Below are the code and all the weights of a small trained network. Each question names an input and a class and asks about switching units off, where a switched-off unit gives its printed mean instead of its output.

import numpy as np


def w(rows, s, z=0):
    codes = np.array(rows[::2]) - 128.0
    scale = np.full(codes.shape[1], s)
    scale[-1] = z or s
    return codes * scale


def norm(h):
    return h / np.sqrt((h * h).mean(-1, keepdims=True) + 1e-5)


def f(y):
    return np.maximum(y, 0)


def log_softmax(a):
    a = a - a.max(-1, keepdims=True)
    return a - np.log(np.exp(a).sum(-1, keepdims=True))


def net(x, mask):
    res = np.array(x, float).reshape(1, 6) / 4 @ E
    u = 0
    for l in range(4):
        y = f(norm(res) @ A[l][:, :-1].T + A[l][:, -1])
        res = res + np.where(mask[u : u + 6], y, B[l][:, -1]) @ B[l][:, :-1]
        u += 6
    return log_softmax(norm(res)[-1] @ U[:, :-1].T + U[:, -1])


A, B = {}, {}
E = w([
[162,52,114,72,80,169,104],'x0',
[126,127,128,128,128,128,129],'x1',
[105,95,85,184,67,66,35],'x2',
[128,130,127,127,127,127,127],'x3',
[125,151,216,141,111,255,97],'x4',
[127,129,128,127,127,128,128],'x5',
],0.0034)
A[0] = w([
[112,152,220,169,91,198,89,197],'L0N1',
[103,157,195,143,26,94,39,72],'L0N2',
[83,255,134,206,174,109,168,227],'L0N3',
[153,116,66,121,186,74,141,1],'L0N4',
[65,128,119,247,182,94,33,107],'L0N5',
[52,154,155,182,189,111,107,178],'L0N6',
],0.0034,0.00096)
B[0] = w([
[58,175,32,195,87,162,196,247],'L0N1',
[210,92,75,219,132,140,137,212],'L0N2',
[80,101,46,129,221,153,26,252],'L0N3',
[185,174,172,83,98,255,116,187],'L0N4',
[164,205,106,88,32,124,118,226],'L0N5',
[111,161,171,193,92,116,186,196],'L0N6',
],0.0044,0.0028)
A[1] = w([
[163,44,101,119,98,192,145,189],'L1N1',
[190,61,144,50,129,211,253,67],'L1N2',
[60,105,195,187,77,149,78,66],'L1N3',
[192,97,133,174,135,36,50,95],'L1N4',
[149,166,167,67,210,132,114,169],'L1N5',
[203,37,191,77,154,96,170,4],'L1N6',
],0.0041,0.0021)
B[1] = w([
[136,80,118,60,158,81,122,253],'L1N1',
[58,166,75,134,74,105,163,254],'L1N2',
[209,123,11,140,157,89,126,165],'L1N3',
[78,154,185,50,2,167,57,196],'L1N4',
[146,53,122,168,140,58,52,201],'L1N5',
[113,232,102,28,195,156,139,163],'L1N6',
],0.0054,0.0031)
A[2] = w([
[225,30,123,137,107,168,2,255],'L2N1',
[195,111,217,78,117,103,95,60],'L2N2',
[106,79,56,129,169,171,72,215],'L2N3',
[126,119,147,90,177,4,149,150],'L2N4',
[107,91,111,52,55,153,211,28],'L2N5',
[118,100,104,93,19,100,70,167],'L2N6',
],0.0043,0.001)
B[2] = w([
[153,106,113,134,202,91,116,218],'L2N1',
[127,123,193,141,75,1,62,138],'L2N2',
[152,79,132,164,126,110,198,210],'L2N3',
[187,122,76,134,128,173,58,182],'L2N4',
[146,120,160,135,57,167,70,202],'L2N5',
[126,159,170,136,197,155,196,253],'L2N6',
],0.007,0.0044)
A[3] = w([
[146,103,142,44,134,80,79,123],'L3N1',
[67,216,132,107,151,79,73,83],'L3N2',
[158,124,59,141,166,129,103,198],'L3N3',
[37,110,162,129,155,180,212,91],'L3N4',
[98,149,254,98,54,181,122,3],'L3N5',
[149,207,136,172,105,123,203,184],'L3N6',
],0.006,0.0013)
B[3] = w([
[2,154,110,203,134,105,76,207],'L3N1',
[192,61,190,46,101,155,166,183],'L3N2',
[161,89,166,125,157,155,177,253],'L3N3',
[27,144,245,83,160,55,176,186],'L3N4',
[216,36,108,208,112,111,149,165],'L3N5',
[134,183,125,80,108,105,48,211],'L3N6',
],0.006,0.0042)
U = w([
[219,52,82,170,228,139,190,252],'0',
[22,205,209,124,192,141,198,112],'1',
[198,179,216,2,86,80,92,114],'2',
[180,222,64,216,74,159,79,145],'3',
[78,133,20,13,98,199,121,57],'4',
[110,54,193,128,13,182,212,81],'5',
[53,87,132,169,128,23,39,77],'6',
],0.015,0.0021)

Each question gives the input, the list of numbers given to net, and the class t.
The units are the neurons (one row each of A and B). Each row of codes is followed by its name. A weight is (code - 128) times the scale printed after its matrix; where a second scale follows, it is the last column's (A, B and U).
mask holds one flag per neuron, layer by layer. A switched-off neuron (its flag False) gives its mean, the last column of its row in B, instead of its output. The means were averaged over made-up inputs and are rounded, as every weight is.
A unit's drop is (log p(t) with every unit on - log p(t) with that unit switched off) / (log p(t) with every unit on - log p(t) with every unit switched off).
The circuit of an input: a set's keep is (log p(t) with only the set's units on - log p(t) with every unit switched off) / (log p(t) with every unit on - log p(t) with every unit switched off). Starting from the 12 units with the biggest drops (on a tie, the unit counted first), units are removed one at a time, each time the one whose removal leaves the highest keep (on an exact tie, the one counted first), for as long as the keep stays at least 0.8.
circuit, biggest first: the units of the circuit, biggest drop first
unit that matters most: the unit with the biggest drop
k most important neurons: the k neurons with the biggest drops, biggest first
drop when u is switched off: that unit's drop, to one decimal
input [-3,-3,8,-6,2,5], class 3: unit that matters most => L0N2
input [7,8,3,-8,0,-5], class 6: 4 most important neurons => (L0N1, L3N1, L2N2, L1N4)
input [1,5,-5,6,-3,8], class 4: 2 most important neurons => (L1N2, L0N3)
input [1,-2,6,1,2,-4], class 0: 3 most important neurons => (L2N1, L1N2, L0N2)
input [0,-5,8,3,-4,0], class 2: 3 most important neurons => (L1N4, L2N6, L3N2)
input [0,-3,8,-4,1,4], class 3: circuit, biggest first => (L0N5, L3N4)
input [-7,-3,0,-1,-1,2], class 0: 2 most important neurons => (L0N3, L0N1)
input [-3,8,1,7,3,-7], class 3: 2 most important neurons => (L2N6, L0N5)
input [2,-3,0,-5,-3,-3], class 4: 2 most important neurons => (L0N3, L0N4)
input [1,-5,-5,0,8,1], class 5: 3 most important neurons => (L3N5, L2N6, L0N3)
input [8,2,-6,7,0,-3], class 4: 2 most important neurons => (L1N6, L1N1)
input [6,-3,-5,-5,0,6], class 4: 2 most important neurons => (L1N6, L1N1)
input [7,-5,-4,7,0,4], class 4: 4 most important neurons => (L1N1, L1N6, L1N2, L0N1)
input [5,4,1,-8,6,-5], class 0: circuit, biggest first => (L2N1)
input [0,-7,3,1,-1,6], class 2: 2 most important neurons => (L2N6, L0N5)
input [1,-4,8,-8,7,8], class 0: 2 most important neurons => (L2N1, L1N2)
input [4,-1,-1,-7,0,8], class 4: drop when L1N2 is switched off => 0.5
input [-8,-7,0,7,-5,-3], class 0: drop when L3N2 is switched off => 0.1
input [6,-8,3,3,0,0], class 6: drop when L3N1 is switched off => 1.1
input [1,3,-7,0,1,3], class 5: unit that matters most => L2N5
